Below is a small trained network, with its code and all its weights. Each question gives an input and a class and asks what happens when units are switched off, that is, made to give their printed mean instead of their output.

import numpy as np


def w(rows, s, z=0):
    codes = np.array(rows[::2]) - 128.0
    scale = np.full(codes.shape[1], s)
    scale[-1] = z or s
    return codes * scale


def norm(h):
    return h / np.sqrt((h * h).mean(-1, keepdims=True) + 1e-5)


def f(y):
    return y / 2 * (1 + np.tanh(0.7978845608 * (y + 0.044715 * y**3)))


def log_softmax(a):
    a = a - a.max(-1, keepdims=True)
    return a - np.log(np.exp(a).sum(-1, keepdims=True))


def net(x, mask):
    res = np.array(x, float).reshape(1, 7) / 4 @ E
    u = 0
    for l in range(2):
        y = f(norm(res) @ A[l][:, :-1].T + A[l][:, -1])
        res = res + np.where(mask[u : u + 7], y, B[l][:, -1]) @ B[l][:, :-1]
        u += 7
    return log_softmax(norm(res)[-1] @ U[:, :-1].T + U[:, -1])


A, B = {}, {}
E = w([
[158,209,134,110,75,144,147,83,236,129],'x0',
[135,135,110,152,128,104,110,115,132,106],'x1',
[2,128,117,136,84,137,129,164,143,110],'x2',
[90,221,35,153,126,67,121,101,86,251],'x3',
[137,68,76,139,36,121,188,55,116,114],'x4',
[127,134,116,124,134,144,98,111,122,123],'x5',
[142,83,150,4,87,54,91,159,127,142],'x6',
],0.0065)
A[0] = w([
[88,129,89,207,181,191,230,92,118,140,66],'L0N0',
[114,76,105,117,51,133,190,19,82,126,4],'L0N1',
[142,73,95,150,143,129,139,171,17,138,86],'L0N2',
[138,53,77,123,77,147,159,65,114,120,67],'L0N3',
[254,117,153,130,161,108,150,78,99,176,63],'L0N4',
[140,122,141,135,55,67,88,116,104,191,98],'L0N5',
[21,90,93,137,107,122,130,160,197,130,86],'L0N6',
],0.007,0.0036)
B[0] = w([
[186,150,214,143,105,132,128,67,66,126,253],'L0N0',
[27,229,150,176,118,20,112,161,223,141,209],'L0N1',
[157,232,95,104,26,120,118,245,121,31,231],'L0N2',
[85,120,165,170,229,83,138,238,184,127,198],'L0N3',
[123,1,106,189,94,152,64,170,207,221,239],'L0N4',
[136,140,108,111,131,126,144,59,63,137,190],'L0N5',
[198,8,71,171,143,189,21,114,168,215,205],'L0N6',
],0.0088,0.0035)
A[1] = w([
[86,103,163,55,88,42,81,106,118,143,26],'L1N0',
[116,144,189,99,240,116,83,157,157,133,231],'L1N1',
[122,88,167,96,125,122,137,139,198,2,133],'L1N2',
[115,218,22,115,108,69,183,126,97,210,125],'L1N3',
[97,124,92,145,60,181,110,174,133,137,103],'L1N4',
[139,85,125,51,75,75,114,132,126,137,64],'L1N5',
[173,204,95,91,72,161,174,95,248,159,3],'L1N6',
],0.0083,0.0024)
B[1] = w([
[168,183,219,254,90,183,162,90,167,79,173],'L1N0',
[39,155,83,206,100,75,157,124,142,165,195],'L1N1',
[132,133,65,53,176,164,186,100,103,178,216],'L1N2',
[129,59,116,92,212,166,185,135,119,121,255],'L1N3',
[215,116,112,92,63,102,75,124,162,169,172],'L1N4',
[114,176,173,203,131,156,99,42,124,70,174],'L1N5',
[126,131,131,56,56,82,73,201,66,71,200],'L1N6',
],0.0099,0.0063)
U = w([
[124,70,68,79,222,192,213,77,96,179,228],'0',
[36,198,122,195,146,39,153,189,183,188,134],'1',
[181,19,127,188,96,158,9,127,167,226,157],'2',
[169,202,237,230,115,184,142,21,66,80,3],'3',
[166,173,87,62,47,89,98,231,51,52,56],'4',
],0.012,0.0034)

Each question gives the input, the list of numbers given to net, and the class t.
The units are the neurons (one row each of A and B). Each row of codes is followed by its name. A weight is (code - 128) times the scale printed after its matrix; where a second scale follows, it is the last column's (A, B and U).
mask holds one flag per neuron, layer by layer. A switched-off neuron (its flag False) gives its mean, the last column of its row in B, instead of its output. The means were averaged over made-up inputs and are rounded, as every weight is.
A unit's drop is (log p(t) with every unit on - log p(t) with that unit switched off) / (log p(t) with every unit on - log p(t) with every unit switched off).
The circuit of an input: a set's keep is (log p(t) with only the set's units on - log p(t) with every unit switched off) / (log p(t) with every unit on - log p(t) with every unit switched off). Starting from the 12 units with the biggest drops (on a tie, the unit counted first), units are removed one at a time, each time the one whose removal leaves the highest keep (on an exact tie, the one counted first), for as long as the keep stays at least 0.8.
circuit, biggest first: the units of the circuit, biggest drop first
most important unit: the unit with the biggest drop
top k neurons: the k neurons with the biggest drops, biggest first
k most important neurons of layer l: the k neurons of layer l with the biggest drops, biggest first
input [2,3,7,-5,-6,2,0], class 2: most important unit -> L0N6
input [-3,4,8,-7,5,-5,5], class 2: top 2 neurons -> (L0N6 L1N3)
input [-3,-4,2,6,5,-1,3], class 0: 2 most important neurons of layer 0 -> (L0N5 L0N4)
input [6,4,-5,6,1,4,7], class 3: top 4 neurons -> (L1N0 L1N5 L0N6 L1N2)
input [6,-7,5,-7,8,-4,5], class 1: top 2 neurons -> (L0N1 L0N3)
input [1,-6,-8,1,-8,1,-7], class 1: 3 most important neurons of layer 1 -> (L1N1 L1N4 L1N3)
input [-6,-3,-1,3,-7,-6,8], class 3: 3 most important neurons of layer 0 -> (L0N3 L0N1 L0N5)
input [4,0,-4,-6,8,8,7], class 1: circuit, biggest first -> (L0N3 L0N1)
input [0,1,3,4,-6,2,-7], class 3: 2 most important neurons of layer 0 -> (L0N0 L0N3)
input [4,0,-2,-7,-5,0,7], class 0: top 2 neurons -> (L1N2 L0N1)
input [6,3,5,-1,7,-8,8], class 3: top 3 neurons -> (L1N0 L1N5 L0N4)
input [8,-2,-2,-7,4,2,-6], class 4: 2 most important neurons of layer 1 -> (L1N6 L1N3)
input [-6,3,-4,-5,-8,3,-1], class 1: 2 most important neurons of layer 1 -> (L1N1 L1N3)
input [5,-2,8,-5,0,6,5], class 2: circuit, biggest first -> (L0N6)
input [7,0,6,8,2,1,4], class 0: top 4 neurons -> (L1N3 L0N2 L0N5 L0N4)
input [0,-4,-3,-5,-5,8,-5], class 0: 4 most important neurons of layer 1 -> (L1N2 L1N6 L1N0 L1N5)
input [6,3,6,6,1,3,-7], class 3: top 2 neurons -> (L0N0 L0N4)
input [-4,1,5,6,-4,0,5], class 0: top 4 neurons -> (L1N3 L0N4 L0N0 L0N5)
input [-8,-5,7,-5,0,0,-3], class 4: top 3 neurons -> (L0N2 L0N4 L1N3)
input [6,0,5,6,-1,0,-8], class 3: most important unit -> L0N0
input [4,-8,-8,7,1,-7,-6], class 2: top 2 neurons -> (L0N4 L1N2)
input [0,2,3,-6,8,-7,-4], class 1: top 3 neurons -> (L0N1 L0N3 L1N3)
input [1,8,2,5,1,-7,8], class 3: top 2 neurons -> (L1N0 L1N5)
input [8,-7,7,-8,3,-8,-2], class 0: 3 most important neurons of layer 0 -> (L0N2 L0N4 L0N1)
input [6,1,3,-5,-6,8,6], class 1: top 4 neurons -> (L1N1 L1N3 L0N2 L0N0)
input [-6,7,1,0,-2,-4,-5], class 4: top 3 neurons -> (L0N2 L1N0 L1N5)
input [5,8,-3,3,6,-6,8], class 3: most important neuron of layer 1 -> (L1N0)
